Below is a small trained network, with its code and all its weights. Each question gives an input and a class and asks what happens when units are switched off, that is, made to give their printed mean instead of their output.

import numpy as np


def w(rows, s, z=0):
    codes = np.array(rows[::2]) - 128.0
    scale = np.full(codes.shape[1], s)
    scale[-1] = z or s
    return codes * scale


def f(y):
    return y / 2 * (1 + np.tanh(0.7978845608 * (y + 0.044715 * y**3)))


def log_softmax(a):
    a = a - a.max(-1, keepdims=True)
    return a - np.log(np.exp(a).sum(-1, keepdims=True))


def net(x, mask):
    res = np.array(x, float).reshape(1, 7) / 4 @ E
    y = f(res @ A[0][:, :-1].T + A[0][:, -1])
    res = res + np.where(mask, y, B[0][:, -1]) @ B[0][:, :-1]
    return log_softmax(res[-1] @ U[:, :-1].T + U[:, -1])


A, B = {}, {}
E = w([
[127,123,157,106,125,130,128,144,118,102,148],'x0',
[135,123,111,151,128,137,139,111,126,136,129],'x1',
[188,180,144,146,112,24,221,160,96,144,151],'x2',
[47,117,150,217,126,71,103,93,67,36,95],'x3',
[158,2,31,126,82,54,108,112,193,97,142],'x4',
[128,109,123,155,118,136,138,142,120,149,112],'x5',
[129,115,106,165,136,134,142,125,137,156,104],'x6',
],0.012)
A[0] = w([
[70,121,132,196,119,71,95,99,94,65,107,6],'n1',
[122,166,156,150,171,144,135,143,110,134,119,91],'n2',
[151,180,153,151,129,28,215,149,117,126,132,176],'n3',
[60,86,121,126,136,250,44,85,131,107,114,191],'n4',
[102,234,153,155,134,174,141,125,103,147,134,71],'n5',
[80,158,139,174,130,124,125,117,98,93,141,18],'n6',
[172,140,119,120,109,107,111,109,84,140,102,120],'n7',
[153,138,137,144,122,68,173,123,91,145,135,156],'n8',
[117,185,150,139,135,192,129,115,77,143,118,105],'n9',
[161,33,81,120,109,62,101,117,143,97,151,70],'n10',
[124,136,122,154,120,135,121,122,126,81,121,13],'n11',
[139,129,137,165,132,132,143,130,144,117,110,150],'n12',
[147,148,108,124,96,112,133,92,86,145,159,199],'n13',
[124,108,132,114,162,120,146,87,136,135,118,235],'n14',
[195,130,114,57,97,195,148,137,151,192,149,36],'n15',
[146,132,110,100,132,154,138,159,143,147,133,10],'n16',
],0.016,0.0023)
B[0] = w([
[158,127,179,108,254,136,173,91,115,198,112,232],'n1',
[150,66,130,130,90,96,160,143,151,134,147,183],'n2',
[123,206,84,204,95,173,60,165,103,89,164,251],'n3',
[120,222,90,202,89,141,63,193,101,61,174,242],'n4',
[114,57,99,65,61,110,165,115,160,124,114,225],'n5',
[131,127,141,108,211,128,150,80,122,185,104,190],'n6',
[126,137,139,130,108,157,109,134,111,114,124,143],'n7',
[94,157,131,144,126,133,72,162,132,78,136,199],'n8',
[149,64,123,91,62,111,138,119,169,125,103,207],'n9',
[127,60,123,61,21,118,173,128,168,127,111,242],'n10',
[119,126,122,137,148,118,131,105,133,168,123,151],'n11',
[123,148,179,50,137,115,116,136,117,97,173,139],'n12',
[118,127,98,148,145,135,89,140,135,95,118,155],'n13',
[127,105,160,152,93,109,117,145,102,132,108,137],'n14',
[111,149,172,135,250,107,141,73,99,171,113,222],'n15',
[161,115,159,151,176,149,166,117,93,140,110,160],'n16',
],0.014,0.023)
U = w([
[75,210,92,199,89,137,26,180,98,74,186,250],'0',
[102,29,109,57,9,73,170,111,199,134,120,72],'1',
[110,149,180,135,254,110,153,51,76,208,121,46],'2',
],0.0088,0.0021)

Each question gives the input, the list of numbers given to net, and the class t.
The units are the neurons (one row each of A and B). Each row of codes is followed by its name. A weight is (code - 128) times the scale printed after its matrix; where a second scale follows, it is the last column's (A, B and U).
mask holds one flag per neuron, in row order. A switched-off neuron (its flag False) gives its mean, the last column of its row in B, instead of its output. The means were averaged over made-up inputs and are rounded, as every weight is.
A unit's drop is (log p(t) with every unit on - log p(t) with that unit switched off) / (log p(t) with every unit on - log p(t) with every unit switched off).
The circuit of an input: a set's keep is (log p(t) with only the set's units on - log p(t) with every unit switched off) / (log p(t) with every unit on - log p(t) with every unit switched off). Starting from the 12 units with the biggest drops (on a tie, the unit counted first), units are removed one at a time, each time the one whose removal leaves the highest keep (on an exact tie, the one counted first), for as long as the keep stays at least 0.8.
circuit, biggest first: the units of the circuit, biggest drop first
unit that matters most: the unit with the biggest drop
top k neurons: the k neurons with the biggest drops, biggest first
drop when u is switched off: that unit's drop, to one decimal
input [4,2,6,-6,1,-2,-3], class 0: circuit, biggest first => [n3]
input [1,-3,-7,8,-5,-2,4], class 2: top 3 neurons => [n1; n6; n3]
input [0,6,-6,-2,6,0,2], class 0: top 3 neurons => [n4; n5; n9]
input [1,-3,-7,-8,-1,4,8], class 2: top 3 neurons => [n15; n3; n16]
input [-4,8,8,1,8,8,3], class 0: top 4 neurons => [n3; n8; n5; n9]
input [-3,-6,-4,0,-5,-2,-8], class 1: top 2 neurons => [n3; n5]
input [-2,-3,1,-5,4,-8,4], class 2: top 3 neurons => [n15; n5; n9]
input [6,-8,6,0,6,2,-7], class 0: top 4 neurons => [n3; n5; n9; n8]
input [8,-2,-5,-4,-7,4,3], class 1: top 2 neurons => [n5; n9]
input [-2,4,5,0,5,1,-3], class 0: top 3 neurons => [n3; n5; n9]
input [-2,6,6,6,-8,-6,-3], class 1: top 2 neurons => [n5; n9]
input [2,6,8,-8,3,-2,8], class 0: top 3 neurons => [n3; n1; n8]
input [1,-7,-6,-2,-8,-4,-5], class 1: top 3 neurons => [n5; n9; n3]
input [0,4,2,7,3,5,-3], class 2: circuit, biggest first => [n1]
input [-8,-5,6,-1,-7,2,-2], class 1: top 3 neurons => [n5; n4; n9]
input [2,1,4,2,-6,-4,7], class 1: top 2 neurons => [n5; n4]
input [7,8,-1,3,-4,-3,0], class 1: drop when n15 is switched off => 0.2
input [-3,-6,2,7,6,-7,-1], class 2: drop when n9 is switched off => 0.4
input [-3,3,-5,8,3,-5,2], class 2: drop when n1 is switched off => 2.8
input [-4,-4,-7,-3,5,0,-4], class 0: unit that matters most => n4
input [-7,-8,-5,7,5,-8,0], class 2: drop when n3 is switched off => 0.3
